Below are the code and all the weights of a small trained network. Each question names an input and a class and asks about switching units off, where a switched-off unit gives its printed mean instead of its output.

import numpy as np


def w(rows, s, z=0):
    codes = np.array(rows[::2]) - 128.0
    scale = np.full(codes.shape[1], s)
    scale[-1] = z or s
    return codes * scale


def f(y):
    return np.maximum(y, 0)


def log_softmax(a):
    a = a - a.max(-1, keepdims=True)
    return a - np.log(np.exp(a).sum(-1, keepdims=True))


def net(x, mask):
    res = np.array(x, float).reshape(1, 5) / 4 @ E
    y = f(res @ A[0][:, :-1].T + A[0][:, -1])
    res = res + np.where(mask, y, B[0][:, -1]) @ B[0][:, :-1]
    return log_softmax(res[-1] @ U[:, :-1].T + U[:, -1])


A, B = {}, {}
E = w([
[207,151,3,77,186,126,105,197,114,125],'x0',
[109,59,50,122,46,3,121,62,48,62],'x1',
[235,97,140,159,31,184,58,149,70,201],'x2',
[129,230,143,132,104,63,110,152,144,158],'x3',
[151,54,157,226,161,93,16,160,218,46],'x4',
],0.0072)
A[0] = w([
[171,50,94,181,88,102,2,101,92,79,215],'n0',
[150,88,158,216,146,128,44,172,184,104,146],'n1',
[70,142,111,96,104,102,193,46,62,128,64],'n2',
[141,92,130,136,74,77,171,69,46,133,109],'n3',
[119,140,135,110,56,131,169,97,60,163,182],'n4',
[40,147,140,153,171,116,156,88,240,62,173],'n5',
[196,113,176,206,140,136,49,176,191,131,216],'n6',
[36,119,134,130,184,103,210,80,131,98,132],'n7',
[161,104,85,77,174,173,153,147,129,105,251],'n8',
[168,55,122,156,80,82,76,87,72,124,218],'n9',
[151,177,92,80,125,171,134,170,85,180,243],'n10',
[169,130,30,51,172,118,128,160,108,132,178],'n11',
[107,181,232,130,128,184,194,131,128,208,231],'n12',
[95,98,118,115,64,73,163,31,97,110,180],'n13',
],0.0069,0.0027)
B[0] = w([
[123,136,133,254,67,124,153,211,93,148,255],'n0',
[237,134,222,225,139,170,29,99,200,24,234],'n1',
[134,66,85,67,127,155,108,64,114,57,217],'n2',
[84,77,62,112,57,133,134,57,83,111,213],'n3',
[93,125,80,18,81,185,110,51,109,142,217],'n4',
[66,80,175,158,246,61,65,182,196,89,230],'n5',
[214,194,194,214,115,204,88,121,201,100,245],'n6',
[29,21,154,94,215,77,111,142,154,115,213],'n7',
[185,89,141,145,188,122,163,178,93,158,201],'n8',
[106,121,73,238,48,133,167,135,70,98,230],'n9',
[154,186,116,33,128,193,181,165,87,197,229],'n10',
[157,183,76,111,190,111,212,210,34,120,222],'n11',
[106,127,240,50,125,132,122,68,201,238,242],'n12',
[62,81,63,99,110,110,113,54,106,87,232],'n13',
],0.0061,0.0085)
U = w([
[75,85,54,186,37,109,157,129,63,110,156],'0',
[135,166,193,63,107,198,151,102,165,254,194],'1',
[171,231,117,155,142,41,59,164,194,60,109],'2',
[208,174,56,76,190,151,211,236,50,144,201],'3',
[118,216,165,137,113,120,90,149,183,174,97],'4',
[41,47,168,117,234,54,113,152,181,102,130],'5',
[252,98,186,214,123,241,64,130,165,74,110],'6',
[99,87,69,28,105,152,116,44,113,69,5],'7',
],0.0066,0.0021)

Each question gives the input, the list of numbers given to net, and the class t.
The units are the neurons (one row each of A and B). Each row of codes is followed by its name. A weight is (code - 128) times the scale printed after its matrix; where a second scale follows, it is the last column's (A, B and U).
mask holds one flag per neuron, in row order. A switched-off neuron (its flag False) gives its mean, the last column of its row in B, instead of its output. The means were averaged over made-up inputs and are rounded, as every weight is.
A unit's drop is (log p(t) with every unit on - log p(t) with that unit switched off) / (log p(t) with every unit on - log p(t) with every unit switched off).
The circuit of an input: a set's keep is (log p(t) with only the set's units on - log p(t) with every unit switched off) / (log p(t) with every unit on - log p(t) with every unit switched off). Starting from the 12 units with the biggest drops (on a tie, the unit counted first), units are removed one at a time, each time the one whose removal leaves the highest keep (on an exact tie, the one counted first), for as long as the keep stays at least 0.8.
units of the circuit, in order: the units of the circuit, biggest drop first
k most important neurons: the k neurons with the biggest drops, biggest first
drop when u is switched off: that unit's drop, to one decimal
input [5,1,-4,-6,0], class 3: units of the circuit, in order : n11; n8
input [0,-5,2,0,0], class 1: units of the circuit, in order : n12; n5
input [-8,8,-1,7,-1], class 7: units of the circuit, in order : n2
input [-7,5,8,-7,4], class 0: 2 most important neurons : n9; n3
input [-2,-1,-3,0,-6], class 7: units of the circuit, in order : n2; n0
input [4,8,-6,-6,3], class 0: 3 most important neurons : n0; n9; n12
input [-3,1,5,-2,-1], class 0: 2 most important neurons : n1; n9
input [8,-8,-6,-5,2], class 3: 2 most important neurons : n11; n8
input [5,4,5,-7,0], class 0: 3 most important neurons : n9; n0; n3
input [0,-4,-5,-7,-5], class 5: drop when n7 is switched off : 0.5
input [8,-6,-6,3,2], class 3: drop when n11 is switched off : 0.4
input [1,6,1,2,-8], class 7: drop when n4 is switched off : 0.1
